Each row is followed by its class number.
[ -4 -59   3 -18  41   4  18 -39  23  32  32 -46 -47   8   6   0 112  -5
  24  22 -27 -34  12  31 -37   4   5 -38 -30   7 -11  -8 -76   7 -40  30
 -20 -11  47 -30 -16]
1
[ -2 -10  45  15  -5 -35   3  16  41   2 -12  31  -6 -10  41 -45 -35 -33
 -21  28 -18  34  -1 -28  23  33 -24 -17  -3 -45   4 -54  10   9  19 -62
  20  -5   3  25 -24]
1
[ 31 -15  -1 -32   2 -38   3  -9   5  64  -1 -34  73  -7  12 -58 -58   6
 -26 -18  17 -11 -26 -10 -16   7 -16  41 -44  13 -11 -45  42  13  -2   2
  34 -49  45   5   5]
4
[  0   2  48  10   2 -42   4  17  36   1 -22  26 -12 -17  35 -56 -60 -30
 -45  31 -17  50   4 -33  36  29 -34  19   3 -48  -1 -47  -1   1  16 -70
  42 -11  13  41  -8]
0
[-57 -21 -20  30  36 -17  14   0  12 -12  13  33 -71 -43   8  35 102   2
 -15  23 -51 -19   9  17 -33 -10  25 -45 -21   1  -3 -21 -60 -29  -7  52
  20 -35 -24 -15 -42]
5
[-45   5   0  17   5 -38  20  22 -21  16 -12  81   5 -30  21  14  31  29
 -25   3 -40 -18   5  22 -25  -8  -2 -16 -22  -6   4 -41  13  17  33  54
  44 -41 -13 -21 -18]
4
[  7 -15  32  17  -8 -12  20  12  46  -5 -16  15  -3  -4  28 -40 -17 -30
 -23  17 -13  38  10  -6  23  20 -21  15   7 -49   4 -51 -36 -17  23 -49
  11   7  -7  34  -8]
5
[-23  -4  69  19  -5 -40   1  29  13  13 -12  51  -2 -11  41 -48 -25 -11
 -18  24 -31  32   8 -31   8  26 -22 -43 -15 -31  -5 -62  33  29  38 -40
  23   1 -15   0 -34]
1
[ -7   1  40  20 -19 -26  12  19  37 -19  -6  27  15   1  36 -61 -45  -5
 -17  11 -11  62  -8   0  23  12 -41  16  -8 -39  16 -54  27   2  28 -73
  32  17  -7  35 -21]
3
[-10 -20  22  24  13 -34   7  -3  55 -33 -13  15 -67   4  32 -21   9 -41
 -22  42 -44  52   5  15  16  19 -26  -6   5 -41  10 -21 -67 -38   2 -53
  13  19  24  34 -35]
7
[-33   7 -22  27   2   4  17   8  20 -14  -5  56   7  -9  15  23   7  13
 -12  -7 -45  -4  12  43 -45  -8 -16  15 -19  -9  25 -27  17   0  15  22
  41 -11  19  18 -24]
6
[ 27 -22 -13 -33   7 -23   7 -18  27  28  -3 -23  65  28  -1 -53 -51   6
  -2  -6  -6   7 -15  30 -42  -3 -26  52 -51  -8   8 -21  27  13  -1  -4
  17 -15  75  23 -13]
4
[  7 -38  11 -16  20 -23  10 -13  10  40  16  -9  19  16   2 -39  30  18
  24   9 -21 -19   9  26 -39  -3 -11 -20 -61  10 -13 -30  24  39  -4  12
   3  -1  49 -13 -28]
1
[ 25 -19 -24 -36   3 -28  14 -14   6  53  -6 -43  57  16  13 -44 -51  18
 -26 -25  17 -14 -12   6 -10   9 -10  56 -23  17 -12 -34  42  20  -3  -8
  43 -37  48  22  15]
7
[ 18 -12  19  20  -5  -1  12   1  59 -29 -10   0  -9   7  38 -34 -38 -49
 -41  19 -20  42  -4   0  32  27 -21  27  13 -54  21 -36 -33 -29  12 -64
   2   7  16  42 -11]
6
[ 17  -7  40  19 -12 -15  22   7  46 -35 -11  31  -3  33  17 -41 -19 -28
   8  31 -30  55  17  43  28   4 -44  25 -10 -63  28 -27 -35 -20  27 -42
  -5  54  25  24 -26]
4
[-24 -15  47  34   9 -35   8   9  41 -14 -11  35 -40 -12  34 -42 -14 -28
 -27  36 -37  57  -7  -3  11  17 -39 -25 -18 -37  18 -48 -26 -12  13 -76
  29  10  18  25 -37]
3
[-12  -2  20  23   6 -53  -6  -5  67 -19 -20   7 -36 -14  40 -45 -68 -52
 -48  44 -28  60 -15 -24  20  37 -30  11  -1 -46  11 -39 -33 -39  -2 -94
  51  -9  37  64 -39]
7
[ -4 -37   4 -11  14 -21  19 -15  -9  40  20   2  14  45  -5 -33  58  47
  46   2 -31 -18  29  74 -36 -26 -19 -17 -62  40 -27 -18  18  30  22  38
   3  33  62 -21 -25]
7
[-25  13 -37  19 -21  -4  34  20  11 -11 -21  57  38  -2   1  15  -4  21
  -5 -14 -33   4  15  46 -45 -13  -7  20 -18  -9  15 -34  53  12  39  43
  39 -11   1  31 -15]
5
[  0 -27  25  12 -10  -8  34  -2  19 -24   1  20 -28  41  23 -28  52  -4
  18  22 -31  37  25  49  46  -1 -15   4  15 -37  -3 -21 -60 -21  31 -16
 -14  55  -3   8  -9]
7
[-12 -45   7 -12   4 -11  28 -19  10   6  15  17   6  52 -18 -21  75  37
  78   8 -44   2  23 113 -51 -42 -40 -28 -70  26  -2  -9  14  32  22  28
 -11  52  78 -12 -32]
3
[-11   2 -57  15  -3  11  29  -7  55 -23 -23  14   2 -15  12  19 -46 -35
 -35  11 -41   1  -9  38 -16   3 -15  47 -16 -32  45 -15 -26 -40 -17 -10
  34 -20  37  55 -11]
2
[-12   6 -61  14 -18   8  41  -6  15 -27 -13   9   3  27   4  39  23   7
  -7  -9 -23 -22  16  64  -1 -11  13  59  18  -7  21  -7 -20 -38   8  35
  23   7  -8  22  14]
7
[-50  14 -19  28   0 -23  16  21  18  -6 -19  79  26 -21  10   3 -29  21
 -16   1 -42  11  10  30 -66  -2 -20  -8 -44 -10  15 -43  65  22  35  18
  71 -25  29  34 -43]
5
[  0  -4  26  30 -27 -10  32  16  46 -45 -11  37   0  41   8 -39 -15   0
  18  33 -41  74  22  59   6  -9 -57   6 -21 -41  31 -36  15   6  39 -52
   9  81  19  36 -33]
3
[-23  -7 -22  44  23  14   5 -12  49 -50   2  42 -51  -2  -2  36  55  -6
  13  29 -77  -1  26  78 -47  -2 -12   2 -17  -9  38  -5 -40 -27  -8  -5
  25   3  62  22 -51]
6
[ 20  -8  20  14 -22  -8  26   3  61 -29 -13   7   7  24  24 -32 -32 -41
  -4  24 -16  45   4  15  26  21 -25  32  15 -59  22 -27 -16 -14  11 -64
  -1  40   8  48  -6]
1
[ 11 -51  -7 -29  10   6  32 -18 -19  62  28 -32  24  27   7 -20  87  31
  35 -13  -3 -43  12  32 -21  -6   7  -9 -24  18 -19 -17  -4  42  -9  55
 -18   0  14 -40  16]
1
[-43 -10  85  42  21 -45  -5  31  -7  35   4  69 -30 -42  52 -37  12  18
 -34  25 -35  35   6 -54  15  31 -28 -78 -15  -2 -15 -68  20  39  49 -25
  35 -28  -8 -21 -29]
6
[ 23 -23  -1 -31  15 -20  16 -17  11  38   6 -33  36   9   2 -52 -27  10
 -15  -4  -5   3   0  21 -17   5 -30  41 -41   2  -8 -21  26  25 -15  -9
  38 -17  71  20   2]
0
[  1 -21  33  17   3   5   9 -10  63 -36  -7   3 -26  15  33 -31 -12 -44
 -23  24 -28  47   4  -1  27  21 -29  16  15 -59  27 -31 -60 -29   9 -69
  -3  11  34  38 -14]
6
[  7 -33 -14 -25  12 -30  -5 -30  59  -2 -17  -1   7  12  -9 -36 -82 -31
  -1  27 -34  14   0  43 -36  -2 -46  14 -61 -18   8  -5  38   9  -6 -49
  45   5 114  62 -39]
0
[ 17 -32 -24 -25   4   5  27 -26   9  57  13 -45  39   3   7 -45 -13   2
  -4  -7  -3 -22 -12  23 -11  -5  -6  14 -50  18 -11 -22   0   7 -11  16
  10  -6  52   5  14]
2
[ 20 -38 -20 -33   9  -8  17 -26  45  34  -2 -30  32   3   2 -46 -57 -13
   5   4 -22   7 -15  43 -24  -6 -41  21 -65  -2   8 -21  16  10 -13 -21
  27  -6  89  42 -17]
2
[  7 -58  -4 -24  38 -14  15 -44  49  -2   3 -35 -37  19  -4 -22  30 -23
  -1  25 -44   5  12  51 -32  -9 -31   9 -50 -14   9  -3 -49  -7 -26  -4
   3   2  95  19 -26]
0
[ 17 -27  12 -14  -4   1  14  -9   6  24   6  29  50  41 -13 -39   3  46
  54 -12 -29   2  25  74 -41 -27 -40  -2 -68  13  -9 -26  70  57  39  16
  10  33  79   7 -21]
6
[ 30 -40   3 -23  -1  -3  30 -20   2  12  19 -15  31  56 -17 -38  59  32
  53  -2 -24 -10  21  90 -19 -31 -26  23 -58   2   5 -12  -6  14   9  50
 -23  42  54 -20 -13]
4
[-33  -3 -39  22   5  -1  30  -4  28  -7 -13  26  -9 -30  19  18 -16 -20
 -37  13 -48 -10  -5  36 -25   6   2   7 -28 -17  29 -18 -19 -23  -4  11
  44 -22  31  29 -21]
2
[ -2 -15  23  34  -1 -19  18   2  65 -43 -21  32 -19  17   8 -44 -30 -36
  -6  31 -46  80   7  28 -12   2 -41   5 -27 -49  28 -30 -10 -15  26 -57
  11  42  34  58 -43]
5
[ 10 -39  13 -12  18 -19  22 -18   6  18  17   5   4  41 -13 -38  53  25
  48  13 -31  -1  17  73 -31 -26 -33  -8 -68   7   3 -12 -11  16   6  39
 -12  35  71 -14 -27]
4
[  9  -8  45   5 -13 -36   8  25   7  13 -10  22  11 -11  37 -45 -18 -13
 -25  12   0  23  -3 -29  61  19 -16  17  18 -43   0 -52 -14 -10  30 -30
  16 -18 -29  -6   1]
4
[  8 -27 -17 -24  22 -23   2 -17  35  47  -5 -48  35 -18   9 -42 -61  -7
 -45 -14   7  -5 -27 -25 -47  20 -10  27 -47   1  -7 -37  31   9 -19 -19
  52 -63  56  33  -2]
5
[  9 -10 -20 -19 -26 -24  27  -4  14  15  -4  27  71  35 -21 -40 -39  45
  42 -11 -13  29   0  78 -39 -33 -55  14 -60  14   5 -21 101  57  32 -10
  39  42  80  34 -12]
3
[ 18 -44  -3 -28   4  19  30 -20 -15  53  28 -16  48  34   0 -24  45  48
  38 -32  -4 -27  12  41   1 -21  -9   7 -36  19 -18 -26  22  34  23  51
 -16   6  29 -26  17]
6
[-16  16 -19   5 -20 -24  27  17  11   2 -29  44  40 -13  17   0 -47   7
 -41  -9 -23  -1  12  13 -11  -1 -24  51 -13 -21  13 -43  57  11  25  10
  62 -38  11  37   3]
0
[  6 -42   1 -24  14   7  28 -17  -4  43  26 -26  30  22  -7 -29  65  34
  32 -17  -2 -31  16  55 -34 -22  -1  -4 -51  26 -33 -26   1  23  10  50
  -4   2  26 -26   4]
5
[-12 -13  56  14   7 -31  10  10  31   0  -8  33 -31 -14  36 -50  -7 -18
 -29  33 -28  44  16 -20  32  19 -40  -4  -3 -43  -1 -48 -27   1  16 -48
  25   1   7  23 -14]
0
[-11  14 -27  -2 -13  -8  32  10   1  -2 -14  21  25 -11  10  16  -5  13
 -25 -14  -5 -20  16  20   8  -7   1  64  10 -11   6 -25  26   1  10  23
  46 -38 -14  24  21]
0
[-44   0 -32  22  16 -28   2  -8  36 -15 -14  21 -37 -28  22  25  -4 -15
 -50  22 -46 -12   1  18 -32  15  -3  11 -10 -12  20 -25 -29 -32 -16 -15
  64 -44  28  32 -42]
7
[ 21 -11  41   5 -18   7  22   5  34 -20  -2   6  13  23  29 -31  -1  -6
  -8   0  -6  29   8   2  62  13 -13  39  28 -53   4 -38 -35 -11  32 -40
 -20  15 -21  12  19]
6
[ -6   3  54  26 -17 -43  11  25  37 -10 -19  64  10   7  28 -57 -42 -16
  -1  31 -39  61   7   4  -5  17 -42 -22 -24 -38   7 -48  48  32  40 -59
  22  28  30  45 -42]
1
[-24 -11  57  30   1 -64  -1  36  -9  33 -16  57 -11 -19  44 -49 -14   7
 -35  25 -31  33  10 -33  26  20 -23 -43 -11   0 -23 -68  23  12  52 -31
  42  -8 -17  -7 -31]
7
[-20 -11 -47   3  -5  21  38   1  17 -11  -5   7   0  -9   5  46  44   1
 -14 -17 -12 -35  10  31  -6  -7  19  34  17 -19  10 -20 -35 -31   3  47
  15 -35 -32   7  16]
5
[-10 -10  45  27  15 -42   2   5  59 -17 -12  31 -34 -10  37 -41 -32 -46
 -27  45 -36  56  -6 -10  11  28 -36  -6 -15 -56  19 -39 -49 -34  12 -55
  19   0  35  30 -39]
4
[ 29 -28 -24 -24 -12   2  30 -14  13  46   1 -28  73  21   1 -55 -50  20
  13 -19  -6   1  -8  40 -19 -14 -27  41 -65  10   2 -27  60  27   9  15
  20   8  52  19  12]
2
[-23  -3 -37  21   3   5  26   1  44 -28 -20  27   0 -14   3  32  -2 -16
 -28   1 -39   6   7  41 -54  -1 -12  22 -16 -21  25 -24  -4 -21   4  11
  39 -30  22  38 -24]
5
[ -5 -20  41   9  16 -36   4   0  56  -8 -18  13 -53 -19  35 -40 -23 -44
 -46  41 -34  42   5 -26  30  32 -37   9   6 -55  11 -36 -57 -18  -5 -69
  26 -14  32  43 -13]
0
[-31   2 -45   2  14 -15  13   3  35   1 -21   7  10 -42  27  17 -28 -23
 -75  -7 -12 -19 -21 -13 -38  25   9  31   1 -25  18 -36 -12 -17 -16  -2
  57 -89  12  39 -10]
5
[ -8 -33  44  19   6  -2  10   3  19   0   2  13 -31  -4  42 -21  21 -20
 -25  16 -19   4   7 -21  53  28   7 -18  19 -42  -3 -38 -55 -19  27 -29
  -7  -1 -20 -13   3]
6
[ 21 -24 -21 -26  -3 -28  20 -22  25  17  -9 -25  41  47  -6 -42 -26  16
   7 -11 -19   7   1  62 -35 -17 -29  46 -46  17  -2 -18  33   8   7  -4
  26  18  81  30  -5]
7
[ 15 -27  -9 -30   7 -21  15 -21  41  21   1 -21  39  29   0 -31 -14  -2
  24  10 -17  -2  -2  41 -50   2 -20  14 -47  -4  -4 -17  31  31  -5  -9
   9  -2  79  25 -20]
1
[ 10  -7  10  14  -6 -14  10  -1  77 -30 -21 -10  -8  -4  28 -47 -74 -58
 -50  19  -6  52 -14 -20  20  32 -25  37   9 -60  27 -40 -30 -35   0 -81
  21  -1  12  70 -11]
5
[ -2   2  56  23  -7 -40  12  26  28 -12 -18  57  -4   2  28 -58 -41  -8
 -21  30 -42  60  24   7  22  11 -53   1 -22 -40   4 -53  32  15  44 -44
  36  28  24  25 -27]
0
[-45 -21 -35   6   6   8  33  -3   1  -6   8  15 -33 -22  13  57  86  20
  -7  -2 -27 -37   5  34  -1  -8  15  -4  18  -2  18 -18 -50 -19  -6  42
  15 -37 -35 -17  -1]
3
[-13  -8  71  31 -12 -35  17  32   8  10  -9  74  -6  12  34 -54  28   2
  19  32 -41  40  30   7   3   8 -35 -60 -21 -19 -10 -63  31  44  55 -20
   3  36   8  -4 -32]
1
[  0 -47   3 -24  25 -17   4 -28  27  18  17 -17  -6  21  -1 -32  38   6
  19  14 -36  -6   2  52 -44 -12 -25  -9 -57  -7   1 -11 -28   1 -10  22
   4   8  79 -14 -32]
4
[  3  -7  31  23   1 -29   7   0  67 -37 -20  17 -25   2  32 -44 -39 -56
 -29  40 -26  62  -5   6  14  26 -41  23   3 -62  37 -30 -50 -37   3 -74
  25  12  49  50 -28]
4
[-44   3 -15  30   7 -26  15  19   8   6 -17  63   6 -32   7  15   5  14
 -23   1 -48  -1  11  23 -60  -3 -12 -14 -38  -2  13 -41  30   8  22  32
  57 -33  13  10 -40]
5
[  9 -43   9 -19  13 -18  17 -10 -11  64  17 -11  23  18   0 -30  55  32
  33  -2 -15 -33  12  18 -27  -3  -3 -21 -44  23 -20 -28  16  44   0  35
  -6  -2  33 -31  -3]
1
[-33  12 -48  16   5 -14   7  -5  50 -24 -23  15   3 -36  22  17 -54 -25
 -64   9 -20   9 -21   0 -40  21 -11  31  -4 -29  42 -32  -3 -24 -21 -41
  71 -57  34  50 -26]
3
[ 47 -24 -38 -43  -3   1  19 -28  41  29  -4 -64  76  13  -7 -43 -62  -4
 -15 -39  28  -3 -26  11 -14   0 -10  85 -24  -7  -1 -26  25  -4 -16 -16
  18 -39  45  46  27]
5
[-34  11 -26  30 -10 -11  26   6  21 -15 -11  66   2   1   7  20  28   9
   7  14 -51  -7  16  48 -58  -6  -5  -6 -25 -12  20 -23  20  15  11  28
  27   7  15  23 -28]
1
